Here is a tiny trained network, its code and every weight. The questions are about switching its units off for an input and a class, where a switched-off unit gives its printed mean instead of its output.

import numpy as np


def w(rows, s, z=0):
    codes = np.array(rows[::2]) - 128.0
    scale = np.full(codes.shape[1], s)
    scale[-1] = z or s
    return codes * scale


def norm(h):
    return h / np.sqrt((h * h).mean(-1, keepdims=True) + 1e-5)


def f(y):
    return np.maximum(y, 0)


def log_softmax(a):
    a = a - a.max(-1, keepdims=True)
    return a - np.log(np.exp(a).sum(-1, keepdims=True))


def net(x, mask):
    res = np.array(x, float).reshape(1, 8) / 4 @ E
    u = 0
    for l in range(4):
        y = f(norm(res) @ A[l][:, :-1].T + A[l][:, -1])
        res = res + np.where(mask[u : u + 7], y, B[l][:, -1]) @ B[l][:, :-1]
        u += 7
    return log_softmax(norm(res)[-1] @ U[:, :-1].T + U[:, -1])


A, B = {}, {}
E = w([
[54,105,191,149,210,102,130,99,119],'x0',
[132,132,126,134,130,124,126,129,129],'x1',
[132,132,130,132,127,128,131,126,131],'x2',
[164,190,155,72,143,103,131,133,42],'x3',
[127,127,127,127,126,129,128,127,127],'x4',
[104,117,111,60,90,12,120,58,165],'x5',
[64,208,95,107,139,184,120,89,125],'x6',
[135,131,127,132,133,127,127,122,130],'x7',
],0.011)
A[0] = w([
[82,146,207,133,180,110,143,112,98,43],'L0N1',
[196,149,186,20,162,111,153,170,26,25],'L0N2',
[230,50,237,146,98,60,186,201,160,6],'L0N3',
[112,92,253,136,200,77,77,173,141,90],'L0N4',
[82,196,98,108,128,157,124,108,128,2],'L0N5',
[231,126,88,105,91,110,122,206,152,78],'L0N6',
[109,136,187,162,173,185,95,204,71,81],'L0N7',
],0.0077,0.0052)
B[0] = w([
[128,159,120,166,102,135,190,80,118,183],'L0N1',
[158,189,186,199,83,82,44,113,127,226],'L0N2',
[158,45,83,137,189,107,1,136,50,254],'L0N3',
[102,73,61,142,102,149,207,71,45,244],'L0N4',
[97,147,137,106,151,161,115,110,129,152],'L0N5',
[89,81,90,157,138,137,207,72,50,223],'L0N6',
[185,124,143,49,159,72,181,138,205,237],'L0N7',
],0.0091,0.0057)
A[1] = w([
[217,133,80,97,28,162,91,128,96,49],'L1N1',
[105,112,139,155,118,121,136,160,200,3],'L1N2',
[39,2,83,187,133,169,85,146,233,25],'L1N3',
[202,121,170,206,168,215,153,231,110,103],'L1N4',
[125,104,112,68,98,3,111,69,153,132],'L1N5',
[161,88,75,159,77,174,106,123,200,85],'L1N6',
[69,241,149,92,131,204,126,109,193,101],'L1N7',
],0.0086,0.0038)
B[1] = w([
[63,127,130,198,138,191,232,96,127,203],'L1N1',
[143,206,143,131,51,87,104,139,111,138],'L1N2',
[158,223,209,224,82,78,67,98,113,251],'L1N3',
[86,96,171,38,172,42,136,170,236,242],'L1N4',
[160,120,165,106,236,147,168,241,209,254],'L1N5',
[87,164,175,180,114,14,139,128,95,190],'L1N6',
[101,2,46,99,151,70,38,106,86,211],'L1N7',
],0.0081,0.0068)
A[2] = w([
[161,166,134,121,169,72,157,119,71,116],'L2N1',
[106,141,53,105,141,163,70,106,112,2],'L2N2',
[91,133,154,191,137,101,254,101,72,195],'L2N3',
[168,140,17,141,27,143,181,199,115,65],'L2N4',
[78,78,156,165,153,101,200,91,178,196],'L2N5',
[98,168,98,126,135,187,75,144,104,49],'L2N6',
[185,253,185,85,109,126,69,126,52,22],'L2N7',
],0.009,0.0026)
B[2] = w([
[91,105,114,181,57,180,113,153,214,204],'L2N1',
[118,8,104,143,141,75,128,133,68,152],'L2N2',
[52,216,94,138,151,229,130,104,134,251],'L2N3',
[63,153,133,67,131,249,236,2,85,152],'L2N4',
[154,169,97,26,72,252,194,107,90,255],'L2N5',
[133,96,106,142,148,94,86,165,167,140],'L2N6',
[109,150,185,237,53,47,78,88,190,163],'L2N7',
],0.0069,0.0087)
A[3] = w([
[156,180,134,45,151,121,159,221,193,49],'L3N1',
[178,101,128,157,150,177,151,171,161,171],'L3N2',
[85,84,47,73,136,122,1,116,94,38],'L3N3',
[141,127,148,54,151,191,147,204,249,100],'L3N4',
[68,177,64,91,133,154,83,125,101,4],'L3N5',
[82,181,98,79,145,154,112,102,178,174],'L3N6',
[116,139,175,162,136,64,183,77,143,189],'L3N7',
],0.0084,0.0023)
B[3] = w([
[119,162,170,44,128,113,127,160,184,217],'L3N1',
[146,135,76,64,135,149,53,150,110,197],'L3N2',
[254,61,142,204,149,104,154,178,111,232],'L3N3',
[134,148,122,51,121,51,102,185,186,255],'L3N4',
[182,95,91,155,188,100,153,104,68,186],'L3N5',
[199,76,97,123,97,142,93,182,74,246],'L3N6',
[115,186,141,120,82,208,89,129,127,239],'L3N7',
],0.0084,0.0052)
U = w([
[158,18,77,133,159,70,98,137,83,162],'0',
[135,154,142,2,137,98,135,191,203,160],'1',
[81,145,99,104,125,208,196,75,91,226],'2',
[122,212,188,202,74,89,83,129,155,8],'3',
],0.014,0.0014)

Each question gives the input, the list of numbers given to net, and the class t.
The units are the neurons (one row each of A and B). Each row of codes is followed by its name. A weight is (code - 128) times the scale printed after its matrix; where a second scale follows, it is the last column's (A, B and U).
mask holds one flag per neuron, layer by layer. A switched-off neuron (its flag False) gives its mean, the last column of its row in B, instead of its output. The means were averaged over made-up inputs and are rounded, as every weight is.
A unit's drop is (log p(t) with every unit on - log p(t) with that unit switched off) / (log p(t) with every unit on - log p(t) with every unit switched off).
The circuit of an input: a set's keep is (log p(t) with only the set's units on - log p(t) with every unit switched off) / (log p(t) with every unit on - log p(t) with every unit switched off). Starting from the 12 units with the biggest drops (on a tie, the unit counted first), units are removed one at a time, each time the one whose removal leaves the highest keep (on an exact tie, the one counted first), for as long as the keep stays at least 0.8.
units of the circuit, in order: the units of the circuit, biggest drop first
unit that matters most: the unit with the biggest drop
top k neurons: the k neurons with the biggest drops, biggest first
top k neurons in layer l: the k neurons of layer l with the biggest drops, biggest first
input [4,-2,5,-7,-7,1,0,-3], class 3: units of the circuit, in order -> (L1N3)
input [7,-8,-5,1,5,-7,7,-5], class 0: top 2 neurons -> (L1N7, L1N5)
input [5,3,-6,-7,-3,6,-2,-5], class 3: top 2 neurons in layer 0 -> (L0N7, L0N6)
input [0,6,0,8,3,-7,2,8], class 3: top 3 neurons -> (L0N2, L2N7, L1N5)
input [-8,-3,5,-3,-2,-7,8,-4], class 0: top 3 neurons -> (L1N7, L0N4, L1N5)
input [1,7,6,4,7,-4,0,0], class 1: top 3 neurons -> (L0N7, L1N3, L1N4)
input [-1,8,-1,-2,-2,3,3,-7], class 0: top 3 neurons -> (L1N7, L0N3, L0N7)
input [-8,0,7,-3,6,4,8,-6], class 0: top 3 neurons -> (L1N7, L0N4, L0N5)
input [2,-3,-6,-4,-3,6,6,3], class 0: top 3 neurons -> (L1N7, L0N7, L1N4)
input [-6,2,4,8,2,-7,6,-8], class 3: top 2 neurons -> (L0N2, L2N7)
input [6,7,6,-8,-8,-6,1,5], class 3: top 2 neurons -> (L1N3, L1N5)
input [-6,-6,2,-8,-7,7,0,-2], class 3: top 2 neurons -> (L1N3, L1N6)
input [-8,5,0,1,-3,6,2,-4], class 2: top 2 neurons in layer 1 -> (L1N1, L1N4)
input [2,7,0,-8,-8,6,8,-4], class 0: top 3 neurons in layer 0 -> (L0N3, L0N2, L0N5)
input [6,-2,-7,7,-3,4,-4,6], class 3: units of the circuit, in order -> (L0N2)
input [5,-8,-4,-1,-2,-4,5,1], class 0: top 2 neurons in layer 1 -> (L1N7, L1N1)
input [2,8,-6,8,4,-3,8,7], class 0: top 3 neurons -> (L1N7, L1N3, L0N5)
input [6,2,-6,1,-4,4,-5,-3], class 2: top 3 neurons -> (L0N4, L1N7, L0N1)
input [-5,8,-4,-5,-7,-3,-3,-7], class 2: top 2 neurons in layer 3 -> (L3N4, L3N3)
input [-4,7,7,-3,0,-4,3,-1], class 1: unit that matters most -> L1N4
input [2,-3,-8,7,1,-7,-4,-3], class 1: top 3 neurons in layer 1 -> (L1N4, L1N3, L1N6)
input [-5,-5,-2,8,3,-4,0,-5], class 3: top 2 neurons in layer 0 -> (L0N2, L0N4)
input [4,2,5,-2,-5,-8,8,-3], class 0: top 2 neurons in layer 1 -> (L1N7, L1N5)
